Below is a small trained network, with its code and all its weights. Each question gives an input and a target symbol and asks what happens when units are switched off, that is, made to give their printed mean instead of their output.

import numpy as np


def w(rows, s, z=0):
    codes = np.array(rows[::2]) - 128.0
    scale = np.full(codes.shape[1], s)
    scale[-1] = z or s
    return codes * scale


def norm(h):
    return h / np.sqrt((h * h).mean(-1, keepdims=True) + 1e-5)


def f(y):
    return np.maximum(y, 0)


def softmax(a):
    e = np.exp(a - a.max(-1, keepdims=True))
    return e / e.sum(-1, keepdims=True)


def log_softmax(a):
    a = a - a.max(-1, keepdims=True)
    return a - np.log(np.exp(a).sum(-1, keepdims=True))


def net(x, mask):
    ids = ['αγηθλτφψω'.index(c) for c in x.split()]
    T = len(ids)
    res = E[ids] + P[:T]
    r = norm(res)
    for j in range(3):
        rows = slice(4 * j, 4 * j + 4)
        q, k, v = (r @ M[0][rows].T for M in (Q, K, V))
        z = softmax(np.where(np.tri(T) > 0, q @ k.T / 4**0.5, -1e9)) @ v
        o = O[0][rows]
        res = res + np.where(mask[j], z, o[:, -1]) @ o[:, :-1]
    y = f(norm(res) @ A[0][:, :-1].T + A[0][:, -1])
    res = res + np.where(mask[3:19], y, B[0][:, -1]) @ B[0][:, :-1]
    return log_softmax(norm(res)[-1] @ U[:, :-1].T + U[:, -1])


Q, K, V, O, A, B = {}, {}, {}, {}, {}, {}
E = w([
[141,69,167,46,182,107,73,103,96],'α',
[172,34,109,2,26,79,97,115,107],'γ',
[176,248,134,75,169,68,138,231,126],'η',
[77,233,124,134,163,59,151,62,132],'θ',
[204,18,118,178,204,123,108,137,46],'λ',
[235,52,81,92,197,171,177,192,153],'τ',
[208,175,148,74,148,133,115,111,58],'φ',
[202,194,112,231,153,61,160,192,113],'ψ',
[161,171,64,30,133,102,72,117,148],'ω',
],0.016)
P = w([
[178,21,164,170,55,68,205,112,159],'0',
[91,124,101,44,225,87,71,107,66],'1',
[90,155,89,134,185,96,88,89,122],'2',
[133,163,31,138,175,82,83,143,90],'3',
[107,130,64,199,182,74,86,101,139],'4',
[82,170,62,140,196,149,107,95,121],'5',
[111,99,160,90,112,11,80,64,108],'6',
[108,164,96,129,165,105,92,96,156],'7',
[145,163,130,91,229,1,79,127,87],'8',
[180,147,84,109,153,69,81,158,99],'9',
[126,160,131,47,153,117,90,98,178],'10',
],0.0084)
Q[0] = w([
[208,117,80,151,145,157,43,195,131],'H0',
[14,96,254,191,101,128,240,117,165],'H0',
[196,144,95,81,155,81,121,116,83],'H0',
[91,114,76,142,116,76,158,115,126],'H0',
[179,99,136,152,171,144,141,134,119],'H1',
[172,142,202,110,135,63,144,10,101],'H1',
[43,92,151,208,161,166,145,91,176],'H1',
[81,174,113,150,170,23,134,129,88],'H1',
[62,78,157,144,89,181,213,206,186],'H2',
[146,104,141,151,76,184,159,123,107],'H2',
[32,77,115,143,112,188,180,140,147],'H2',
[198,129,118,73,153,91,129,151,142],'H2',
],0.0081)
K[0] = w([
[202,98,169,148,24,71,95,141,117],'H0',
[44,216,39,122,161,120,1,76,85],'H0',
[169,36,150,105,109,172,231,177,146],'H0',
[155,148,189,192,93,71,133,115,134],'H0',
[177,46,67,116,213,152,148,152,203],'H1',
[148,116,218,133,135,28,204,129,179],'H1',
[64,140,68,113,219,131,50,176,89],'H1',
[206,125,191,93,89,82,219,138,176],'H1',
[20,198,51,102,189,205,18,148,105],'H2',
[38,203,151,73,176,134,101,88,66],'H2',
[87,171,51,173,142,90,1,153,70],'H2',
[167,124,188,164,108,125,215,90,164],'H2',
],0.0065)
V[0] = w([
[64,67,187,135,157,109,80,50,169],'H0',
[57,125,250,106,72,56,188,159,175],'H0',
[234,169,57,143,142,156,185,19,94],'H0',
[209,174,98,70,175,87,92,129,119],'H0',
[131,126,109,112,139,99,131,201,163],'H1',
[178,86,181,80,191,162,158,168,126],'H1',
[129,146,115,125,216,98,135,83,126],'H1',
[123,81,89,66,117,117,38,185,124],'H1',
[158,3,99,215,188,92,131,125,110],'H2',
[162,125,72,50,99,157,129,73,79],'H2',
[167,61,84,130,45,149,93,147,108],'H2',
[196,168,188,204,83,109,169,155,103],'H2',
],0.0073)
O[0] = w([
[77,96,154,200,94,142,161,188,64,68],'H0',
[125,72,126,138,132,54,183,86,210,134],'H0',
[169,232,84,135,72,120,50,91,105,195],'H0',
[171,176,121,77,171,194,188,111,41,254],'H0',
[147,118,106,73,183,69,223,164,189,172],'H1',
[124,103,191,81,161,143,171,1,103,201],'H1',
[84,143,129,72,92,104,119,131,22,156],'H1',
[186,114,234,81,99,154,189,123,154,161],'H1',
[76,66,126,163,157,186,82,216,96,206],'H2',
[194,200,166,161,96,77,132,115,110,167],'H2',
[204,140,189,216,128,149,108,221,228,172],'H2',
[165,67,106,157,163,124,33,39,197,210],'H2',
],0.0067,0.0079)
A[0] = w([
[166,128,143,115,159,216,19,104,60,177],'N0',
[141,155,128,225,186,95,162,85,94,208],'N1',
[84,116,149,152,129,142,104,233,92,119],'N2',
[159,111,192,86,44,105,144,163,161,95],'N3',
[132,212,138,100,132,111,158,181,164,43],'N4',
[45,193,153,88,144,68,178,175,128,166],'N5',
[156,82,109,149,65,143,93,101,121,6],'N6',
[152,97,89,95,37,112,76,119,173,148],'N7',
[110,147,167,169,141,117,193,70,166,18],'N8',
[133,89,134,145,136,227,234,158,97,60],'N9',
[84,152,126,162,117,141,209,120,207,139],'N10',
[88,110,224,123,158,134,120,109,104,48],'N11',
[122,110,183,112,110,139,105,160,163,63],'N12',
[148,181,117,186,108,61,161,126,131,85],'N13',
[212,107,46,73,169,128,155,204,212,226],'N14',
[85,95,127,159,161,254,155,172,198,56],'N15',
],0.007,0.0023)
B[0] = w([
[125,124,159,31,108,85,131,151,90,254],'N0',
[128,109,169,79,15,34,160,249,225,193],'N1',
[119,96,88,131,157,133,197,128,36,159],'N2',
[92,187,139,198,106,119,172,145,121,156],'N3',
[66,152,95,170,87,160,185,174,66,175],'N4',
[30,159,89,173,117,38,75,37,70,168],'N5',
[151,244,108,148,114,181,40,86,182,135],'N6',
[89,166,228,123,191,220,118,192,208,155],'N7',
[129,178,171,105,148,101,116,115,191,134],'N8',
[138,132,100,42,205,98,150,12,84,153],'N9',
[99,157,165,46,129,80,129,100,254,133],'N10',
[146,80,151,183,26,171,143,141,51,148],'N11',
[106,79,115,149,148,64,152,168,104,138],'N12',
[106,75,52,28,124,97,115,180,134,160],'N13',
[9,119,134,42,242,207,198,63,205,253],'N14',
[138,116,68,45,205,108,130,16,89,134],'N15',
],0.0049,0.0077)
U = w([
[109,85,165,169,114,122,223,103,15,250],'α',
[187,127,203,184,131,137,174,151,153,234],'γ',
[168,99,79,118,178,133,253,11,98,24],'η',
[102,118,39,133,76,102,143,89,39,111],'θ',
[130,96,154,162,148,180,83,159,61,184],'λ',
[150,128,163,131,112,179,114,129,129,91],'τ',
[241,197,163,186,137,169,67,52,86,65],'φ',
[123,108,106,183,184,177,37,99,168,82],'ψ',
[175,195,156,139,127,176,189,110,61,53],'ω',
],0.0068,0.0018)

Each question gives the input, a string of symbols that net reads in full, and the target symbol t.
The units are the heads (4 rows each of Q, K, V and O) and the neurons (one row each of A and B). Each row of codes is followed by its name. A weight is (code - 128) times the scale printed after its matrix; where a second scale follows, it is the last column's (O, A, B and U).
mask holds one flag per unit, heads first, then neurons. A switched-off unit (its flag False) gives its mean, the last column of its rows in O or B, instead of its output. The means were averaged over made-up inputs and are rounded, as every weight is.
A unit's drop is (log p(t) with every unit on - log p(t) with that unit switched off) / (log p(t) with every unit on - log p(t) with every unit switched off).
The circuit of an input: a set's keep is (log p(t) with only the set's units on - log p(t) with every unit switched off) / (log p(t) with every unit on - log p(t) with every unit switched off). Starting from the 12 units with the biggest drops (on a tie, the unit counted first), units are removed one at a time, each time the one whose removal leaves the highest keep (on an exact tie, the one counted first), for as long as the keep stays at least 0.8.
circuit, biggest first: the units of the circuit, biggest drop first
heads that matter: for each layer, one digit per head in row order, 1 if its drop is at least 0.15 and else 0, layers parted by /
drop when u is switched off: that unit's drop, to one decimal
input α φ η γ θ γ λ ψ φ θ α, target α: heads that matter	101
input φ ψ ω α φ α, target φ: circuit, biggest first	H2, H0
input ψ η α, target ψ: circuit, biggest first	H2, H1
input φ θ γ ψ λ ω θ, target φ: circuit, biggest first	H2, N14
input φ φ η γ φ η φ γ η λ, target φ: heads that matter	101
input γ φ φ η τ γ φ ψ, target γ: heads that matter	000
input ψ η η φ α ψ, target ψ: circuit, biggest first	H2
input θ ψ γ λ ψ, target θ: circuit, biggest first	H2, H1
input λ η θ η α γ, target λ: circuit, biggest first	H2, H0
input α η η ω ψ, target α: circuit, biggest first	H2, H0
input η φ η φ, target η: heads that matter	100
input θ γ η α φ η φ η φ η φ, target θ: heads that matter	011
input θ θ θ α φ η φ θ, target θ: heads that matter	010
input λ ψ λ θ, target λ: heads that matter	001
input α φ η φ λ φ ω, target α: heads that matter	101
input η η θ φ ψ, target η: heads that matter	101
input ψ η φ φ η γ η ω, target ψ: heads that matter	001
input α η η λ θ ω φ λ, target α: heads that matter	100
input φ ψ ψ η ψ α, target φ: heads that matter	101
input θ θ θ η φ η λ, target θ: heads that matter	011
input λ τ ω η α, target λ: drop when H2 is switched off	0.5
input γ θ ω ω τ η, target γ: drop when H0 is switched off	0.2
input λ φ η ψ, target λ: drop when N15 is switched off	0.0
